Below is a small trained network, with its code and all its weights. Each question gives an input and a target symbol and asks what happens when units are switched off, that is, made to give their printed mean instead of their output.

import numpy as np


def w(rows, s, z=0):
    codes = np.array(rows[::2]) - 128.0
    scale = np.full(codes.shape[1], s)
    scale[-1] = z or s
    return codes * scale


def f(y):
    return y / 2 * (1 + np.tanh(0.7978845608 * (y + 0.044715 * y**3)))


def softmax(a):
    e = np.exp(a - a.max(-1, keepdims=True))
    return e / e.sum(-1, keepdims=True)


def log_softmax(a):
    a = a - a.max(-1, keepdims=True)
    return a - np.log(np.exp(a).sum(-1, keepdims=True))


def net(x, mask):
    ids = ['ΓΣηθμπτ'.index(c) for c in x.split()]
    T = len(ids)
    res = E[ids] + P[:T]
    u = 0
    for l in range(2):
        r = res
        for j in range(3):
            rows = slice(2 * j, 2 * j + 2)
            q, k, v = (r @ M[l][rows].T for M in (Q, K, V))
            z = softmax(np.where(np.tri(T) > 0, q @ k.T / 2**0.5, -1e9)) @ v
            o = O[l][rows]
            res = res + np.where(mask[u + j], z, o[:, -1]) @ o[:, :-1]
        u += 3
        y = f(res @ A[l][:, :-1].T + A[l][:, -1])
        res = res + np.where(mask[u : u + 4], y, B[l][:, -1]) @ B[l][:, :-1]
        u += 4
    return log_softmax(res[-1] @ U[:, :-1].T + U[:, -1])


Q, K, V, O, A, B = {}, {}, {}, {}, {}, {}
E = w([
[79,134,154,104,148,100],'Γ',
[61,253,202,114,92,54],'Σ',
[183,102,119,133,201,122],'η',
[121,168,216,103,154,145],'θ',
[140,107,178,145,134,34],'μ',
[89,115,177,162,159,88],'π',
[178,36,234,125,196,166],'τ',
],0.016)
P = w([
[152,91,1,40,121,98],'0',
[63,215,151,145,186,148],'1',
[107,152,130,137,217,187],'2',
[59,179,123,176,179,127],'3',
[55,184,136,181,160,128],'4',
[69,161,119,153,170,118],'5',
[123,99,136,136,185,170],'6',
[78,136,138,126,155,136],'7',
[91,115,124,118,156,125],'8',
[91,123,162,145,136,161],'9',
[59,123,110,95,123,110],'10',
[91,88,144,118,118,151],'11',
[47,138,163,150,78,147],'12',
[47,97,138,118,81,138],'13',
],0.0094)
Q[0] = w([
[117,119,84,171,169,126],'0.h1',
[55,115,61,81,32,162],'0.h1',
[20,73,134,79,172,73],'0.h2',
[75,149,172,194,118,74],'0.h2',
[145,74,47,181,120,136],'0.h3',
[255,228,180,94,105,89],'0.h3',
],0.0074)
K[0] = w([
[139,95,195,174,114,134],'0.h1',
[65,171,183,198,100,185],'0.h1',
[90,126,54,63,93,51],'0.h2',
[116,130,132,138,106,89],'0.h2',
[103,162,189,170,140,150],'0.h3',
[215,70,118,254,175,53],'0.h3',
],0.0083)
V[0] = w([
[118,9,124,154,73,171],'0.h1',
[130,143,68,119,174,150],'0.h1',
[72,114,98,173,127,156],'0.h2',
[150,119,223,130,179,166],'0.h2',
[70,125,118,49,164,139],'0.h3',
[55,173,147,145,184,154],'0.h3',
],0.012)
O[0] = w([
[127,171,95,56,147,112,3],'0.h1',
[106,91,93,161,161,181,103],'0.h1',
[129,177,61,95,173,89,76],'0.h2',
[80,176,149,138,70,57,143],'0.h2',
[167,247,142,179,139,192,166],'0.h3',
[109,210,206,171,140,100,177],'0.h3',
],0.013,0.0075)
A[0] = w([
[131,213,84,165,147,234,116],'0.n1',
[178,254,1,84,144,173,3],'0.n2',
[71,128,138,204,9,129,185],'0.n3',
[119,98,144,70,59,184,177],'0.n4',
],0.0058,0.002)
B[0] = w([
[161,75,145,99,70,8,139],'0.n1',
[128,127,127,199,136,67,125],'0.n2',
[149,76,110,92,185,134,255],'0.n3',
[232,182,117,98,151,86,123],'0.n4',
],0.011,0.0083)
Q[1] = w([
[248,132,141,123,90,166],'1.h1',
[179,90,136,175,125,7],'1.h1',
[130,153,107,46,93,169],'1.h2',
[254,176,220,215,131,105],'1.h2',
[238,181,20,85,185,101],'1.h3',
[141,120,215,188,226,121],'1.h3',
],0.0067)
K[1] = w([
[85,195,182,138,136,164],'1.h1',
[101,148,201,102,156,103],'1.h1',
[1,86,186,196,179,124],'1.h2',
[119,19,94,138,78,187],'1.h2',
[42,159,145,163,99,106],'1.h3',
[152,94,73,124,96,83],'1.h3',
],0.0084)
V[1] = w([
[221,91,116,114,107,103],'1.h1',
[117,136,165,158,57,157],'1.h1',
[56,188,67,64,185,138],'1.h2',
[87,103,136,199,190,116],'1.h2',
[98,234,155,115,33,2],'1.h3',
[163,149,97,25,101,99],'1.h3',
],0.0096)
O[1] = w([
[154,178,161,105,182,127,133],'1.h1',
[33,120,109,103,152,185,144],'1.h1',
[108,156,201,188,103,52,23],'1.h2',
[127,177,116,255,163,134,120],'1.h2',
[99,149,213,108,92,173,3],'1.h3',
[74,213,178,95,167,82,143],'1.h3',
],0.01,0.018)
A[1] = w([
[111,143,2,194,130,142,7],'1.n1',
[155,109,117,164,35,140,38],'1.n2',
[193,90,121,165,235,165,15],'1.n3',
[187,107,97,196,146,51,152],'1.n4',
],0.0058,0.0011)
B[1] = w([
[121,189,138,167,14,117,195],'1.n1',
[1,98,97,73,97,135,128],'1.n2',
[96,224,79,132,108,136,247],'1.n3',
[95,80,175,142,8,150,200],'1.n4',
],0.0099,0.013)
U = w([
[251,214,168,181,190,142,254],'Γ',
[55,166,89,131,164,161,117],'Σ',
[91,124,107,145,129,104,100],'η',
[60,3,115,85,96,125,170],'θ',
[106,122,55,132,218,68,99],'μ',
[207,91,168,208,171,103,124],'π',
[93,159,143,89,116,131,33],'τ',
],0.005,0.0051)

Each question gives the input, a string of symbols that net reads in full, and the target symbol t.
The units are the heads (2 rows each of Q, K, V and O) and the neurons (one row each of A and B). Each row of codes is followed by its name. A weight is (code - 128) times the scale printed after its matrix; where a second scale follows, it is the last column's (O, A, B and U).
mask holds one flag per unit, layer by layer, with each layer's heads first. A switched-off unit (its flag False) gives its mean, the last column of its rows in O or B, instead of its output. The means were averaged over made-up inputs and are rounded, as every weight is.
A unit's drop is (log p(t) with every unit on - log p(t) with that unit switched off) / (log p(t) with every unit on - log p(t) with every unit switched off).
The circuit of an input: a set's keep is (log p(t) with only the set's units on - log p(t) with every unit switched off) / (log p(t) with every unit on - log p(t) with every unit switched off). Starting from the 12 units with the biggest drops (on a tie, the unit counted first), units are removed one at a time, each time the one whose removal leaves the highest keep (on an exact tie, the one counted first), for as long as the keep stays at least 0.8.
circuit, biggest first: the units of the circuit, biggest drop first
k most important neurons: the k neurons with the biggest drops, biggest first
top k neurons in layer l: the k neurons of layer l with the biggest drops, biggest first
drop of u: that unit's drop, to one decimal
input μ Σ τ, target μ: 2 most important neurons => 1.n1, 1.n4
input Γ π μ μ, target Γ: circuit, biggest first => 0.h3, 0.h2, 0.n2, 1.h2
input Σ π Γ η Σ θ Σ μ μ, target Σ: 4 most important neurons => 0.n1, 1.n3, 1.n4, 1.n2
input μ π θ μ η μ η μ μ μ μ η π, target μ: circuit, biggest first => 0.h3, 0.h2, 1.h3
input τ π μ, target τ: 2 most important neurons => 0.n3, 0.n4
input Γ η μ μ μ Σ, target Γ: 4 most important neurons => 0.n1, 0.n2, 1.n4, 1.n2
input μ μ Γ μ μ η η π μ Γ Σ τ θ, target μ: circuit, biggest first => 0.h3, 0.h2, 1.h3
input Σ θ μ μ τ Σ μ μ η Σ μ τ Σ τ, target Σ: 2 most important neurons => 1.n3, 0.n1
input π θ π μ, target π: circuit, biggest first => 1.h2, 1.n3, 0.h1, 1.h1
input θ μ π Σ μ, target θ: circuit, biggest first => 1.h1, 1.h3
input η μ μ μ τ η Σ μ, target η: 4 most important neurons => 1.n4, 1.n1, 1.n3, 0.n2
input τ Σ π μ π μ μ μ η μ, target τ: circuit, biggest first => 0.h1, 1.h3, 0.h2
input Γ μ μ μ μ μ θ η Σ Σ τ, target Γ: circuit, biggest first => 0.h3, 1.n4
input Σ μ μ μ θ μ Σ μ η, target Σ: 2 most important neurons => 1.n3, 1.n2
input Σ θ μ μ τ, target Σ: 2 most important neurons => 1.n3, 0.n4
input η μ μ Γ θ, target η: 2 most important neurons => 1.n4, 1.n1
input μ μ μ μ Σ μ μ π μ μ Σ μ η Γ, target μ: circuit, biggest first => 0.h2, 0.h3, 1.h3
input θ μ Σ Σ τ η μ μ μ μ Σ, target θ: circuit, biggest first => 1.h3, 1.n3
input θ μ Σ, target θ: 3 most important neurons => 1.n3, 0.n3, 0.n1
input μ θ μ μ μ Σ, target μ: 3 most important neurons => 0.n4, 0.n3, 1.n1
input μ η μ Γ, target Γ: most important neuron => 0.n4
input τ θ η Σ Σ Γ τ θ μ τ θ, target τ: 2 most important neurons => 0.n3, 0.n4
input Γ π θ η θ μ μ μ Σ Σ π, target Γ: top neuron in layer 0 => 0.n1
input τ Σ θ μ μ η μ μ μ η, target τ: top 2 neurons in layer 0 => 0.n3, 0.n4
input τ τ η τ, target τ: 2 most important neurons => 0.n3, 0.n4
input τ μ θ μ θ τ Σ θ μ μ θ Γ, target τ: 2 most important neurons => 0.n4, 0.n3
input τ Γ μ μ μ Σ μ η, target τ: drop of 0.h1 => 0.8
input θ μ μ μ Σ η μ η π μ μ, target θ: drop of 1.h1 => 0.3
input η μ θ, target η: drop of 0.h1 => 0.5
input η μ η μ η, target η: drop of 0.n3 => -0.1
